Below is a small trained network, with its code and all its weights. Each question gives an input and a target symbol and asks what happens when units are switched off, that is, made to give their printed mean instead of their output.

import numpy as np


def w(rows, s, z=0):
    codes = np.array(rows[::2]) - 128.0
    scale = np.full(codes.shape[1], s)
    scale[-1] = z or s
    return codes * scale


def softmax(a):
    e = np.exp(a - a.max(-1, keepdims=True))
    return e / e.sum(-1, keepdims=True)


def log_softmax(a):
    a = a - a.max(-1, keepdims=True)
    return a - np.log(np.exp(a).sum(-1, keepdims=True))


def net(x, mask):
    ids = ['ΞΠδελω'.index(c) for c in x.split()]
    T = len(ids)
    res = E[ids] + P[:T]
    u = 0
    for l in range(3):
        r = res
        for j in range(3):
            rows = slice(2 * j, 2 * j + 2)
            q, k, v = (r @ M[l][rows].T for M in (Q, K, V))
            z = softmax(np.where(np.tri(T) > 0, q @ k.T / 2**0.5, -1e9)) @ v
            o = O[l][rows]
            res = res + np.where(mask[u + j], z, o[:, -1]) @ o[:, :-1]
        u += 3
    return log_softmax(res[-1] @ U[:, :-1].T + U[:, -1])


Q, K, V, O = {}, {}, {}, {}
E = w([
[82,101,170,137,176,121,82,133,120,164],'Ξ',
[131,137,145,141,165,84,102,97,66,121],'Π',
[163,65,118,7,211,96,115,99,69,158],'δ',
[139,96,202,134,136,154,135,180,107,30],'ε',
[128,90,129,100,152,102,126,51,87,130],'λ',
[158,108,139,98,114,46,115,115,120,162],'ω',
],0.02)
P = w([
[253,44,67,181,153,188,245,88,172,172],'0',
[55,226,146,123,191,67,136,217,2,130],'1',
[101,149,176,114,151,94,172,135,94,131],'2',
[109,148,179,135,145,84,154,120,97,120],'3',
[115,129,171,123,131,82,136,130,116,124],'4',
[114,115,159,117,121,85,116,130,124,125],'5',
[130,98,142,103,116,90,107,134,132,117],'6',
[133,97,135,107,106,91,96,123,136,123],'7',
[140,89,139,98,105,81,88,132,152,128],'8',
[154,97,137,98,104,81,80,127,147,117],'9',
[145,85,144,90,89,80,71,131,164,134],'10',
[159,102,144,87,87,58,71,135,165,124],'11',
[156,92,139,73,61,69,59,126,177,146],'12',
],0.0091)
Q[0] = w([
[81,214,51,193,124,219,126,154,161,191],'L0H0',
[187,130,149,117,70,101,149,149,160,123],'L0H0',
[94,147,112,242,46,154,89,151,197,63],'L0H1',
[244,116,126,110,22,42,211,80,87,127],'L0H1',
[173,20,140,60,171,1,29,90,40,180],'L0H2',
[140,122,49,134,95,144,107,201,107,101],'L0H2',
],0.0084)
K[0] = w([
[112,210,208,56,130,69,43,152,105,46],'L0H0',
[166,80,138,119,117,128,111,119,154,59],'L0H0',
[116,139,165,170,44,242,71,186,139,100],'L0H1',
[187,157,160,49,40,73,148,99,84,55],'L0H1',
[198,44,201,128,69,229,154,228,156,57],'L0H2',
[107,196,159,121,112,140,3,115,95,161],'L0H2',
],0.007)
V[0] = w([
[127,172,127,116,144,40,156,193,39,93],'L0H0',
[88,158,132,124,229,203,115,98,73,99],'L0H0',
[89,82,126,181,132,178,200,140,141,110],'L0H1',
[140,152,210,181,156,185,154,236,90,66],'L0H1',
[65,164,148,197,165,118,92,155,47,91],'L0H2',
[196,148,143,174,125,255,140,218,137,131],'L0H2',
],0.0066)
O[0] = w([
[214,49,98,149,151,94,201,171,51,74,75],'L0H0',
[115,168,134,32,97,97,181,138,72,187,114],'L0H0',
[204,97,136,63,82,141,106,46,98,97,1],'L0H1',
[203,159,52,95,122,57,54,93,126,99,32],'L0H1',
[184,184,254,154,144,126,140,79,137,84,157],'L0H2',
[238,198,89,119,154,77,137,96,190,169,215],'L0H2',
],0.007,0.0052)
Q[1] = w([
[66,169,168,126,111,83,151,130,85,165],'L1H0',
[1,94,147,109,83,147,217,167,22,170],'L1H0',
[227,88,104,132,126,27,149,148,108,111],'L1H1',
[116,163,155,168,226,191,158,155,131,143],'L1H1',
[40,86,200,169,156,174,237,184,81,116],'L1H2',
[45,81,199,162,100,171,167,174,57,88],'L1H2',
],0.0086)
K[1] = w([
[150,106,119,123,102,135,150,126,167,173],'L1H0',
[167,156,144,134,148,163,247,111,127,176],'L1H0',
[153,122,113,142,135,118,166,97,150,140],'L1H1',
[151,91,127,91,158,160,117,176,134,89],'L1H1',
[162,87,50,145,147,145,165,91,154,138],'L1H2',
[167,111,99,176,141,147,178,82,168,169],'L1H2',
],0.014)
V[1] = w([
[245,71,132,211,120,169,148,74,208,88],'L1H0',
[122,140,66,96,141,167,241,55,104,123],'L1H0',
[89,160,169,135,185,75,91,109,132,36],'L1H1',
[134,86,156,138,122,234,136,145,144,4],'L1H1',
[211,48,68,102,128,119,144,227,113,114],'L1H2',
[80,169,134,87,193,76,111,171,117,254],'L1H2',
],0.0053)
O[1] = w([
[106,128,1,156,175,82,148,104,136,118,158],'L1H0',
[154,167,121,117,130,118,184,116,125,39,103],'L1H0',
[148,128,107,142,87,97,173,176,90,158,171],'L1H1',
[85,128,113,137,45,137,221,94,198,134,3],'L1H1',
[112,120,94,154,79,120,159,186,153,139,232],'L1H2',
[170,4,167,129,102,103,101,124,135,98,182],'L1H2',
],0.0087,0.0039)
Q[2] = w([
[255,164,120,96,125,162,118,111,136,73],'L2H0',
[99,73,108,152,163,142,122,120,73,105],'L2H0',
[154,170,91,154,120,176,176,90,168,64],'L2H1',
[127,103,111,174,108,125,95,95,131,135],'L2H1',
[48,93,149,169,144,127,168,198,78,57],'L2H2',
[158,118,138,114,163,9,123,143,123,101],'L2H2',
],0.0093)
K[2] = w([
[74,146,190,117,113,108,4,192,97,74],'L2H0',
[226,191,157,119,142,190,160,155,123,39],'L2H0',
[88,154,216,110,102,22,56,214,188,104],'L2H1',
[142,154,96,201,107,98,81,151,162,111],'L2H1',
[254,154,221,84,112,175,136,126,177,71],'L2H2',
[251,246,63,115,132,163,207,151,219,178],'L2H2',
],0.0067)
V[2] = w([
[105,155,171,129,154,97,115,248,152,127],'L2H0',
[235,119,58,95,136,135,96,117,51,135],'L2H0',
[139,171,80,210,135,142,116,32,70,217],'L2H1',
[85,146,109,112,82,253,204,2,165,102],'L2H1',
[118,135,209,213,177,119,115,213,93,144],'L2H2',
[206,146,159,163,109,112,96,188,101,40],'L2H2',
],0.0059)
O[2] = w([
[181,161,37,162,253,147,104,171,183,148,106],'L2H0',
[205,168,236,213,51,119,226,193,92,111,221],'L2H0',
[29,33,244,106,176,104,171,106,177,23,176],'L2H1',
[69,157,103,68,22,89,137,82,98,74,216],'L2H1',
[172,85,74,133,127,10,201,90,49,45,4],'L2H2',
[21,108,197,119,169,118,222,159,70,134,96],'L2H2',
],0.0052,0.0037)
U = w([
[120,73,38,141,146,113,129,134,171,142,156],'Ξ',
[141,153,127,121,138,200,134,151,158,155,100],'Π',
[223,93,151,87,156,106,63,61,167,161,184],'δ',
[145,98,154,143,124,126,254,155,158,102,247],'ε',
[127,122,108,69,83,145,111,99,142,110,65],'λ',
[207,93,88,114,60,171,140,163,82,191,41],'ω',
],0.005,0.0014)

Each question gives the input, a string of symbols that net reads in full, and the target symbol t.
The units are the heads (2 rows each of Q, K, V and O). Each row of codes is followed by its name. A weight is (code - 128) times the scale printed after its matrix; where a second scale follows, it is the last column's (O and U).
mask holds one flag per head, layer by layer. A switched-off head (its flag False) gives its mean, the last column of its rows in O, instead of its output. The means were averaged over made-up inputs and are rounded, as every weight is.
A unit's drop is (log p(t) with every unit on - log p(t) with that unit switched off) / (log p(t) with every unit on - log p(t) with every unit switched off).
The circuit of an input: a set's keep is (log p(t) with only the set's units on - log p(t) with every unit switched off) / (log p(t) with every unit on - log p(t) with every unit switched off). Starting from all 9 units, units are removed one at a time, each time the one whose removal leaves the highest keep (on an exact tie, the one counted first), for as long as the keep stays at least 0.8.
units of the circuit, in order: the units of the circuit, biggest drop first
unit that matters most: the unit with the biggest drop
heads that matter: for each layer, one digit per head in row order, 1 if its drop is at least 0.15 and else 0, layers parted by /
drop of u: that unit's drop, to one decimal
input ω ω ω ε Ξ Π ε, target Ξ: unit that matters most => L0H1
input ω Π ω, target Ξ: units of the circuit, in order => (L0H2; L0H0; L1H0)
input ε ω δ ω ω ω ε ω Π, target Π: heads that matter => 011 / 001 / 001
input δ δ λ ω, target ω: units of the circuit, in order => (L0H2; L2H1; L1H2; L1H0)
input ω ε Π ω ω ε ε Ξ ε Ξ, target Ξ: heads that matter => 101 / 110 / 100
input λ ω Ξ ε ω Ξ λ ω ε λ ω Ξ, target λ: units of the circuit, in order => (L2H1; L1H1; L0H1; L2H0)
input δ δ Ξ ω ε ε Ξ, target ω: units of the circuit, in order => (L2H1; L1H2; L1H0; L0H2)
input Ξ ω Ξ ε Π Ξ λ δ, target ε: units of the circuit, in order => (L0H1; L1H1)
input ε ε ε ω λ ε λ, target Π: heads that matter => 111 / 111 / 001
input ω λ ε ε ε ε λ, target Ξ: units of the circuit, in order => (L0H0; L0H1; L1H0)
input δ ω ε Ξ ω Π Ξ ω Ξ ε, target ω: heads that matter => 111 / 101 / 010
input ε ω ε δ λ λ ω δ δ, target Π: heads that matter => 011 / 101 / 001
input δ ε Ξ ε δ δ δ ε ω λ λ ε ω, target ω: heads that matter => 111 / 101 / 010
input δ δ δ ω δ δ ε ε Ξ ε Π ε, target ω: units of the circuit, in order => (L2H1; L0H2; L1H0; L1H2)
input ω Ξ ω ε ω Ξ δ Π, target ε: unit that matters most => L0H1
input ω ω λ ω λ λ, target Ξ: heads that matter => 101 / 000 / 000
input ε δ δ Ξ λ, target ε: units of the circuit, in order => (L0H1; L2H0)
input δ ω ω Π ω ω ω δ ω λ, target ω: units of the circuit, in order => (L0H2; L2H1; L1H2; L1H0)
input ε ε ε Π ε ω ω ω δ, target Π: heads that matter => 111 / 101 / 001
input δ ε ω ε Π ε Π ω ε δ δ, target ω: unit that matters most => L2H1
input ω ω ω ω λ ε δ δ δ ω δ ε δ, target Ξ: units of the circuit, in order => (L0H0; L0H1; L1H1; L2H0)
input ω ω δ ω λ ω, target Ξ: units of the circuit, in order => (L0H2; L0H0; L0H1; L1H0)
input ω ε Π δ δ ω δ λ, target ε: heads that matter => 010 / 010 / 001
input ε ε ω δ Π ω, target Π: heads that matter => 011 / 101 / 001
input Π λ ε δ Π Ξ Π ω Ξ ε Π Π ω, target ε: heads that matter => 110 / 000 / 011
input λ ω ε ε ε ω ε δ δ δ, target λ: drop of L0H2 => 0.2
input λ Ξ λ ω ω ω Ξ Ξ Ξ, target λ: drop of L0H2 => 0.5
